Here is a tiny trained network, its code and every weight. The questions are about switching its units off for an input and a class, where a switched-off unit gives its printed mean instead of its output.

import numpy as np


def w(rows, s, z=0):
    codes = np.array(rows[::2]) - 128.0
    scale = np.full(codes.shape[1], s)
    scale[-1] = z or s
    return codes * scale


def f(y):
    return np.maximum(y, 0)


def log_softmax(a):
    a = a - a.max(-1, keepdims=True)
    return a - np.log(np.exp(a).sum(-1, keepdims=True))


def net(x, mask):
    res = np.array(x, float).reshape(1, 3) / 4 @ E
    y = f(res @ A[0][:, :-1].T + A[0][:, -1])
    res = res + np.where(mask, y, B[0][:, -1]) @ B[0][:, :-1]
    return log_softmax(res[-1] @ U[:, :-1].T + U[:, -1])


A, B = {}, {}
E = w([
[110,122,31,103],'x0',
[161,180,173,7],'x1',
[47,25,129,96],'x2',
],0.012)
A[0] = w([
[93,168,53,125,175],'n1',
[110,38,164,80,248],'n2',
[133,145,108,161,124],'n3',
[122,110,88,180,142],'n4',
[168,209,118,139,144],'n5',
[86,88,47,151,80],'n6',
[134,202,106,106,158],'n7',
[93,115,173,151,34],'n8',
[138,44,109,115,105],'n9',
[122,105,180,121,164],'n10',
[129,150,210,181,192],'n11',
[146,234,126,188,252],'n12',
[102,7,178,175,225],'n13',
[152,99,128,150,126],'n14',
[144,188,55,29,215],'n15',
[145,136,64,169,240],'n16',
[128,125,52,63,221],'n17',
[142,185,148,46,216],'n18',
[176,194,134,196,172],'n19',
[132,127,127,133,95],'n20',
[119,48,145,132,191],'n21',
[99,147,138,168,98],'n22',
[155,156,149,53,190],'n23',
[151,132,29,121,165],'n24',
[103,65,192,92,190],'n25',
[122,156,159,79,200],'n26',
[179,193,74,127,132],'n27',
[123,140,145,196,102],'n28',
[132,122,76,86,82],'n29',
[138,77,177,121,119],'n30',
[107,86,103,97,117],'n31',
],0.015,0.0037)
B[0] = w([
[136,151,76,90,189],'n1',
[104,46,165,88,229],'n2',
[147,122,110,150,160],'n3',
[202,157,130,136,197],'n4',
[121,189,150,181,204],'n5',
[215,185,161,71,218],'n6',
[105,183,136,133,189],'n7',
[119,111,156,147,154],'n8',
[144,140,165,82,187],'n9',
[111,92,154,141,170],'n10',
[162,138,175,198,198],'n11',
[125,127,84,235,231],'n12',
[216,135,182,153,251],'n13',
[141,121,134,143,152],'n14',
[2,75,97,90,243],'n15',
[189,155,79,108,203],'n16',
[104,145,92,66,213],'n17',
[74,195,181,129,241],'n18',
[121,108,105,242,216],'n19',
[133,122,125,127,129],'n20',
[164,117,171,129,201],'n21',
[133,96,114,145,156],'n22',
[81,180,186,134,224],'n23',
[147,160,65,84,200],'n24',
[98,68,178,126,208],'n25',
[104,157,180,145,199],'n26',
[109,158,90,161,198],'n27',
[128,62,96,150,179],'n28',
[114,112,116,87,169],'n29',
[124,101,158,133,167],'n30',
[144,129,147,77,181],'n31',
],0.037,0.014)
U = w([
[44,254,1,121,166],'0',
[211,197,153,93,76],'1',
[110,124,93,105,5],'2',
[199,125,86,210,97],'3',
[41,145,222,63,152],'4',
[163,73,249,145,255],'5',
[144,146,117,36,83],'6',
[90,221,192,212,76],'7',
],0.0073,0.0022)

Each question gives the input, the list of numbers given to net, and the class t.
The units are the neurons (one row each of A and B). Each row of codes is followed by its name. A weight is (code - 128) times the scale printed after its matrix; where a second scale follows, it is the last column's (A, B and U).
mask holds one flag per neuron, in row order. A switched-off neuron (its flag False) gives its mean, the last column of its row in B, instead of its output. The means were averaged over made-up inputs and are rounded, as every weight is.
A unit's drop is (log p(t) with every unit on - log p(t) with that unit switched off) / (log p(t) with every unit on - log p(t) with every unit switched off).
The circuit of an input: a set's keep is (log p(t) with only the set's units on - log p(t) with every unit switched off) / (log p(t) with every unit on - log p(t) with every unit switched off). Starting from the 12 units with the biggest drops (on a tie, the unit counted first), units are removed one at a time, each time the one whose removal leaves the highest keep (on an exact tie, the one counted first), for as long as the keep stays at least 0.8.
circuit, biggest first: the units of the circuit, biggest drop first
k most important neurons: the k neurons with the biggest drops, biggest first
drop when u is switched off: that unit's drop, to one decimal
input [5,-2,2], class 1: circuit, biggest first => [n6]
input [4,-2,0], class 1: 3 most important neurons => [n15; n6; n2]
input [1,7,-2], class 4: 3 most important neurons => [n15; n23; n18]
input [0,3,6], class 5: 3 most important neurons => [n15; n13; n21]
input [8,-3,7], class 1: 2 most important neurons => [n6; n13]
input [-7,4,1], class 5: 4 most important neurons => [n15; n11; n17; n25]
input [-7,5,3], class 5: 3 most important neurons => [n15; n11; n17]
input [-6,5,1], class 4: 2 most important neurons => [n12; n19]
input [-1,6,-1], class 4: 2 most important neurons => [n15; n19]
input [-2,4,0], class 4: drop when n12 is switched off => 0.1
input [5,-7,-2], class 1: drop when n6 is switched off => 0.7
